Each name stands for a flat space through zero: a line, a plane or more. A row that begins with a name and a colon came from that space; any other row is followed by the name of the space it lies nearest, among the names in its block.
j195_j355: [-173  -23  155 -171  -89   80  -57  -71  323  163  -84  177   64  451
   38 -205   31 -255  -35 -117  205 -242 -195  -26  379]
j966_j463: [  61 -242  126  -15   82   33   -6   88  -12  106  -45 -138 -119   73
  218   34   13   -7  100   32  101   77    0 -109    8]
j261_j253: [  36  -30 -265  -29  -24  166  264   62   88 -396   50  -22  166 -134
  -52 -102 -214   76 -112 -140  -32 -209  -67   -8 -139]
j195_j355: [  80  155  -76  137   87 -113  262  162 -209 -188   47  272  104 -238
   63   -3  -69  -21    2  -39 -245   11  157  251 -113]
j843_j77: [ 247  132 -204  202 -173    2  291  308 -178  -17   90  422  263 -127
  203   24   46  -22   74  -60 -110  -16  194  166  -25]
j195_j355: [  19   26 -112 -139  -53  -43 -214 -169  -72  146  -30 -125  -71   96
 -148   10   90  118 -110  -98   96   66 -133 -211  -29]
j195_j355: [-138  135  207 -173 -591  147 -275  -32  225  185    5   69  111  460
 -212   24  -89   66   77  -95  406 -293 -140 -161  296]
j195_j355: [  78  -38  -41  159  423 -177   70   33 -197    5  -74   -9 -146 -330
  169  -71  109  -98  -75   68 -252  317  150  152  -97]
j966_j463: [  43  -20 -321  -18 -142   83 -180 -187  107  130   33  -23  112  194
  -23  -56  172    5 -208 -171  115   35 -248 -282   -1]
j843_j77: [ 135  131 -222  149 -511 -121 -142 -103   45  220   70 -132  194 -218
   52  172  220   44   64  167  -99  158  207 -115 -135]
j844_j518: [  55    6 -142   60  290   -9  225  -12   -7 -259   84   92  -28 -315
   25  122   35   14   43  151 -129  -27   88  164 -101]
j844_j518: [  72  -11   52  -94 -494   97 -142  262  124   53   22  219  198  397
  203 -105  -89   70   11 -307  308 -124 -109 -175  216]
j636_j348: [  13   13  303   13  207   -4   14  203 -124 -160  -41  -31  -74  -23
 -208   37 -169  -29  -15  168 -190  147   83  299  -49]
j636_j348: [ -48   52   88  -83  126    8  -24   -4   24  -59    7    2  -61  -18
 -189  -10   -5   -8 -100  105  -66  -11   36  109   21]
j636_j348: [ 169   55 -244   42  -82  -33   92  -68   -8  -47   10  -29  -22 -453
   38  166  110   86   26  157   82    5  193  -24  -46]
j195_j355: [-122  145  197 -126  -45 -246 -173 -215   89 -103   37 -135 -107 -202
 -217  197   39  -45 -191  273 -203   67  122  118 -104]
j843_j77: [ -90  -11  129   34  195  -37  142   87   45 -134   87   93  -80 -196
   99  -39    1  -75 -144  131 -164  -53  207  150  -39]
j636_j348: [  51   99  100  101  400 -107  212  234 -246 -219   15  138  -42 -247
  -46    8  -87   58  228  128 -328  135  210  403  -94]
j261_j253: [ -43  -97  -47  -69  245  -90  -24 -117   23 -313   75  -95 -220 -323
   94   68  -23   70 -376   -6   -5   33    1 -106 -179]
j966_j463: [ -29   40  -45  -90  165  -58    2 -141   33 -138 -123 -128  -53 -106
 -143   -8  -78   30  180   11    8    9  -89   89   48]
j844_j518: [ 187  132   70   -1  169 -115  195  360 -247 -275 -110  279  108  -56
  -14  -62 -218   19  226 -111 -176  122   49  402   51]
j195_j355: [ -26  226 -306  185 -128  -91  188 -235  -73 -184  183   35  186 -340
 -173  193   41  -11 -175  113 -344  -69   83   71 -362]
j844_j518: [ -81  -46   74  -88   71  108 -241  -53  190  208 -177  -70  -37  320
  -89 -249   45 -104   46  -87  204   61 -195  -45  328]
j195_j355: [ 131   34  105 -297   88 -281 -188   50 -137  -69 -110  -78 -100   18
  -80   49   -9  113   28  -33 -105  236  -26   67  -18]
j195_j355: [ -97  186 -123  220  -25   42  174   34  -91 -175  117  234  191  -20
  -50  -60 -120    7   17 -141 -167 -119  -22  138 -107]
j844_j518: [  18  205   37   50   49 -124  136   75 -242   37  -14  230   16  -77
  -40   46  -28   69  306  -18  -72  -42  121  209   43]
j195_j355: [  85  195 -125   37 -211 -176  154  -54  -82 -110   95  133  165 -230
  -51  205   34  -27  -40  105 -240  -37  139  130 -187]
j966_j463: [ -26  116  -92   66   50  -94  162    8   17 -212   48  158   39 -295
   89  -35  -29  -34  -87   -9 -120  -69  137  134  -39]
j843_j77: [ -61   89   -4 -120  -30 -110 -156 -140 -189 -111  109 -216 -119  -87
 -245  192  -68  333   24    1  -65   18  -14 -122 -275]
j636_j348: [-168 -295  468 -120  143  -47 -463    2   79  207  -52 -428 -363  222
  101  -62   24   33 -168   80   82  281  -19 -227   10]
j843_j77: [  13 -105  117   10 -162   47 -208   24  -90  307   57 -215 -112  128
   39  128   96  203  201   82  142   80   71 -231  -50]
j195_j355: [-139  104  -50   -5  166 -177 -103 -362   60   29    7 -100  -51 -104
 -207   36  167 -199 -329  153 -290  117  -51   53 -130]
j636_j348: [  -4  102 -100  238  170  -94  348   82 -256 -106   66   93   57 -356
   71  -46  -53  -31   10   34 -373    8  250  209 -256]
j843_j77: [-118 -130   57 -136  189  266  139   66   52 -233   20  -16  -78  175
 -123 -115 -246  107  -40 -153  198 -294 -179  -63   37]
j966_j463: [ -14   35 -318  113  119 -191  -13 -216  -57  -57  124   94   -8 -233
  216   -9  202  -45 -389 -135 -187  118  -29 -152 -226]
j843_j77: [   0  159 -420  206 -140  -34  480 -200  112 -161  186  351  229 -440
  211  118  140 -199 -171   59 -134 -348  168   53 -128]
j636_j348: [  20  -59  -28   44  258   34  -36   71  220 -387  -34    9   56  -88
  -19 -127  -77 -177 -309   26 -165  190 -111  200   10]
j843_j77: [-136   59  137   28  -15    8  164  -77  -60 -130   50   -9   10    5
 -146  140 -177   -2  120   62  -77 -198  -17  104 -115]
j636_j348: [  43 -311  401  -75  309  -10 -177  154 -166  247 -112 -318 -379   82
  123   63   21   94  195  168  112  265   89  -76   25]
j966_j463: [  53 -226   26 -251  -47   83 -330  -86  151  232  -89 -263 -174  254
   35   -1  128  116   15  -37  369   71 -176 -346  167]
j261_j253: [ 139  -47 -201   30 -226  201  265  126  152  103  -65   84  199  -33
  125 -126   20  -95  143   -4  162 -209   98  -16  175]
j636_j348: [ 174 -147 -195  -91  -83   49  -51 -145  235  -23 -141 -271  111   13
  -52   69   64 -122   43  112   43  124 -176  -64   27]
j636_j348: [ -77  145  210 -184 -117   26 -469   57  -58 -144  -71  -72 -141  184
 -366  -77 -234  261 -220 -218  266  103 -188  -73  118]
j195_j355: [ -81  117  246   89  146  127  196  239  -43   -7 -146  304   51  164
  -88 -217 -210 -159  246  -65   67 -145   14  357  326]
j636_j348: [  94  -86  -57   17  269 -203 -180 -138 -136  -25   22 -226 -199 -253
   35  186  167   71 -133  150 -178  368   22  -59 -243]
j843_j77: [  15   96  -24  194 -109  -62   55  -26    8  109   31  166   94  -84
  122   87  113 -131   94   93  -56   25   99   97   41]
j966_j463: [ 116  -46  202   10  -41 -136 -237   88 -205   74 -120 -170  -98   60
   -8  113  -74   65   86   -6    6  328  -43    0  -52]
j261_j253: [ -16   26  -54 -148 -233   86   26   27   83 -111   52   18   50   28
  -50  -18 -106  133  -69 -111  170 -235  -14 -127   18]
j844_j518: [-357 -120  493 -195   85  -36 -429 -201   88  133   14 -474 -386  177
 -204   33  -62  151  -65  146   85   29  -16 -198  -38]
j261_j253: [ -47  -18  132   47  -20   -9  280   43  -91   41   -7   28   28   -3
   69   68 -104  -59  278   66  -70 -183  103  107  -39]
j966_j463: [-111  -70  104 -413 -257   71 -336 -190  334 -277   56 -338 -194  -34
 -242  149 -128  264 -295   49  371 -200 -105 -309   12]
j261_j253: [ -33  147  -67 -136 -525  -68 -219 -130  182  123  136   26  167  143
  -87   89  140   34 -211    6   16 -103   12 -187  -22]
j261_j253: [  52  136  269  -57  152 -187  216  240 -168 -200 -103  224    5  -92
  -10   47 -199  -35  347   58 -160   -7  147  434   96]
j844_j518: [  76  134 -148   60 -212   24  231   55    5  -70   46   88   56 -426
   32   61   -9   79   63  116   66 -195  311   56   -1]
j966_j463: [  63  -49 -265   35  165  -25  -34 -212  220 -201 -103  -71   91  -93
   -3  -41   63 -215 -184   -9  -75  167 -239   40   14]
j843_j77: [  81 -161   49  -71  286  137  224  195 -139   91 -140  102  -66  214
  112 -140  -88    8  337 -147  177 -100  -94   42  189]
j195_j355: [-170 -115  -57   -9 -140  388   93  -25  302  154    5  133   85  380
   74 -252  -33  -97   -9 -206  425 -432 -196 -225  317]
j261_j253: [  72   -2 -376   50 -185  -40   66 -224  199  140   48   73  159 -118
  201   -9  287 -189 -232    2  -21  -45    0 -175  -11]
j966_j463: [  88  -82  185  -61 -317  -52 -331   75  102  241 -119  -59   48  327
  102  -24   52 -132 -113  -61  137  220 -112 -121  162]
j844_j518: [  -9 -127  213  -78   27  -46 -181   90   45   99  -94  -57  -90  211
  151  -73  -14  -33   60  -69  105  128  -71  -49  140]
j195_j355: [ -62  -84  119 -144  140  104 -176    3   31   -2 -117 -225 -170  106
 -158 -110 -112  144  104  -47  205   24 -105  -72  125]
j966_j463: [ 135 -375   47  -22  184  211 -154   88  213  116 -174 -189 -118  194
  197 -119   68 -159  -95    9  289  207 -191 -156  222]
j843_j77: [  50  102  -29  208 -343   27 -176   61  -32  215  -11  -77  172   53
  -67  -46   42  -24  -17   21  -79  196   71  -18  -34]
j636_j348: [ -79  213   43  149 -175 -153  154    1 -232   25  127  216  136  -12
  -13   91  -45  -29   -4  -45 -269  -88  108  114 -198]
j195_j355: [-129 -214  190 -113  148  -22 -381 -149  289  129  -92 -322 -198  155
   57 -115  126 -120 -195   90   68  225 -115 -154  122]
j844_j518: [-137   -7  256   12 -125  209 -109   87  154  -68   47 -150  -48   60
 -199   40 -160  119  128  164  152 -119   68   36   77]
j966_j463: [ -24 -223  440 -144   -5 -114 -510   79   81  358  -39 -187 -172  505
  147   44  173  -33   53   82   50  352 -101 -141  130]
j844_j518: [  89 -101  244 -173  481 -248 -277  -44  -11  -73 -247 -230 -269  -54
  -78   59   40  -77  112  183  -95  462  -94  218  113]
j261_j253: [  -6   97  -56  166 -184  104 -155  -58   53  232  -15  -48  150  153
 -185  -28  100  -74   50   80  -35  113  -41   16   53]
j636_j348: [-107   82   54 -102  345  -48 -142   26 -119 -124  -10   16 -122   84
 -197 -173  -64  141  -56 -138 -102  101  -95   86    2]
j966_j463: [ -38  -81  -35  -92  157   70   40  -54  181 -112 -147  -74  -94 -106
   41 -164  -72  -58   -3  -53  197  -83  -58   -7  195]
j636_j348: [ -28 -162  -73   21  261   10  143  -56   82   21  -52   51  -41   -8
  197 -202   84 -289 -382  -73  -90   12  -62  -37    9]
j966_j463: [ -29 -117  -38  -40  -93  252  -33  -45  106   66 -132 -157   39  264
 -122 -145 -139  -26   18 -155  272 -116 -250 -160  134]
j261_j253: [   0  122 -406  189  -77 -113  122 -253  135  -32   83  101  157 -370
  146  -32  227 -197 -325   29 -207    7   93  -30 -126]
j843_j77: [-200   17   86   60  344   72  165    2   65 -215    6  -39 -107 -206
  -76 -146 -131    3   78   84  -99 -123  109  194   17]
j844_j518: [ -60   54   78  -64  122 -240   12  -73 -107    6   40   94 -113  -96
  119   63   73   -3  -32   -4 -126   15   81   30  -63]
j261_j253: [   2 -113  104 -122  249  119  -89   76   82 -105 -100 -210 -123   24
 -178 -107  -87   51   13   81   43   91  -44   65   78]
j261_j253: [  -9  -33  -34   96 -299   51 -133   42  -34  424   75   57  101  316
  189  -77  177   15   40 -133   82    7   -1 -253   34]
j261_j253: [  83  152 -375  -85 -359   10  126 -176  177 -221   94   93  254 -162
 -113  112   17   -2 -212  -33    7 -230  -53  -75  -93]
j843_j77: [  -4  144 -193  161 -217 -150  361  -68  -96  109  229  217  108 -404
  235  142  202  -55  -97  149 -254 -224  405   -5 -240]
j844_j518: [  50  -61  -22   -1  179   21  -98  132  -45 -198  -10    8  -60  -11
   50  -90  -84  102 -108 -145   33  150  -90   -7  -13]
j261_j253: [ -48  167    4  -45 -333   23  109   14  -98  -45   87  109   98   20
 -120  102 -150  165  118  -89   92 -290   48  -35  -51]
j844_j518: [  32   99 -176  -87 -370 -201 -229 -202   80   74   94  122  124   95
   87   70  190  -92 -492 -158  -32   57 -124 -241  -90]
j843_j77: [ -50 -114 -158  129   39  305  269   62  161  -11   68  220   78   52
  178 -181    1 -143 -187 -117  193 -299  -40  -93  121]
j844_j518: [  35  100 -201  150  157  -81  192  -56 -167 -137   74  126   71 -221
  -29   24   28  -70 -202  -11 -286   53   33  114 -227]
j843_j77: [  33  -20 -143   20  -25  123  241   75  131  -62   28  291  124   17
  167 -117   18 -158 -150 -106   99 -226  -15   12  134]
j261_j253: [ -72  217 -247  297 -629   55  124  -72  -36  123  199  277  353   78
  130   44   -2  -17  -62 -228   23 -270    2 -177 -126]
j636_j348: [  11 -214  -11   24  -68  182  -34   21   21  172  -47  -25  -11  315
  181  -83  -24  -36  -24 -216  287  -61 -223 -268   90]
j966_j463: [ 108  -38  -56    3 -138 -196 -213  -87  -42   58   93  -58   18   14
  126  206  178    2 -198   33 -135  254  -42 -146 -203]
j844_j518: [ 229   30 -135  215    7  -39  301  153 -472  123  -16  103  124  -28
   71  168  -49   95  449  -59 -141   79   40   97 -201]
[ 129  -58  -81  116  325  -70   42  162 -175 -211  -80   23  -46 -196
  115 -139  -77  -31 -188 -125 -167  295  -14  120 -103] => j844_j518
[-224  174 -137  115  -21 -139  120 -240  173 -306  223   94   76 -365
   13   35   40 -108 -401   87 -321 -150  136   70 -241] => j195_j355
[ -11   22  -90  -67 -228   45 -176  -60  140  172  -19   84  110  277
    6 -143   99  -95 -238 -175  127  -21 -159 -173  139] => j195_j355
[  26  218 -196  116 -291  -49   87  -22   72 -223   96  188  203 -270
  -12   45  -36  -30 -209  -23  -80  -89  100   76  -76] => j261_j253
[   8   37  -19  253  119 -135  200  104 -148  122   55  297   48 -135
  319 -105  136 -237 -192  -30 -263   90  191  124  -62] => j966_j463
[  48   46   14   51  228 -174  327   -7  -63 -101  -84   89  -26 -366
  104   51    3 -181  137  182 -216  -10  211  295  -12] => j966_j463
[ -52  -89 -184   24 -410  236  183  -36  278  301  113  204  222  290
  297  -84  155 -109   86 -120  292 -434  -28 -288  192] => j844_j518
[-176   20 -108  -47 -190  -45 -304 -248  304  -58  101 -148   33   23
   -2  -91   99  -23 -419  -68  -23   25 -103 -236  -63] => j195_j355
[  73  349 -360  111 -478 -174   26  -63  -58  272  148  473  318  -33
  114  -69  306 -119 -334 -170 -144  -71  145  -70   -6] => j966_j463
[ -13 -175  -28  -15 -186   82  -18   63  130   46   78  -60  -68  -62
  333  -52   27   89 -116  -91  243 -123   95 -298   13] => j844_j518
[  13  -50  -38 -147 -320  -84   11 -103  163   67  153  -30   11 -100
  157  170  166   -9 -238  128   14 -161  158 -214 -109] => j843_j77
[ 123   35 -176  185   67   62  291  145 -201  -10  -21  126  147  -80
   55  -45  -58    7  251  -68 -109  -11   49  133  -63] => j261_j253
[   5  -64 -246   -5 -422  206  125   20  182  321   38   60  261  280
  189 -214  109  -48   62 -189  174 -291  -18 -284  121] => j261_j253
[  80   46  -88  145 -125  -40  123    6    2   83  -26   89  160  -44
  109   46   59 -130  167   51  -84   27   51   93   15] => j195_j355
[  90  120 -463  135 -194  123  372 -113  140 -156   38  237  264 -311
   32  -54   32 -190 -287  -55   12 -273   33    8  -18] => j636_j348
[  24 -125   -4  -62  151 -186 -371 -163 -122   10    1 -239 -204   36
   47   89   95   94 -299  -99  -40  363 -193 -245 -205] => j844_j518
[-142  145  -61   96 -339  145  -98 -203   92   -5  134 -115   87  -16
 -301  140  -42   91 -103   90   67 -172  -22 -117 -116] => j195_j355
[  50   69   20  -32 -281  -45  122   29  -51  131  -45   15  127   26
  -24   18  -33  -64   74   15  -48  -99   95   26   -8] => j844_j518
[ 184   22 -309  100 -176  -93   63   95   39  120  -71  250  293  104
  345 -209  142 -186  -14 -267  -70  124  -72  -26  103] => j195_j355
[ 101   76  -94  125  140   20  384   60 -137 -103  -26  128   86 -257
  -73   62  -51 -111  113  144 -184  -77  144  272  -72] => j195_j355
[-133   -4  155 -193  -26 -190 -347  -90  -36   40   50  -43 -184  170
   67  -16   29  146 -215 -193   78   74 -104 -229  -25] => j844_j518
[ 145 -170  -92   90  197  147   32  141  -71 -179 -140  -56   17   59
   39 -131 -174  -54 -119 -196   76  178 -235   -1   -6] => j636_j348
[ -55 -145 -199   72 -127  195  -56  -72  168  120   47  -56   72  160
  139 -201   74  -76 -330 -188  135  -68 -143 -312   -2] => j844_j518
[   1 -107  181 -150   50  109 -514   62   80  162 -124 -173 -175  392
  -92  -73    9  213  218 -108  391  219 -246 -168  295] => j843_j77
[ -11   54  -50   24 -300   58 -174  -17  134   68   82   93   97  117
   11   -8   75  -22 -255  -63  116  -26  -42 -143   51] => j843_j77
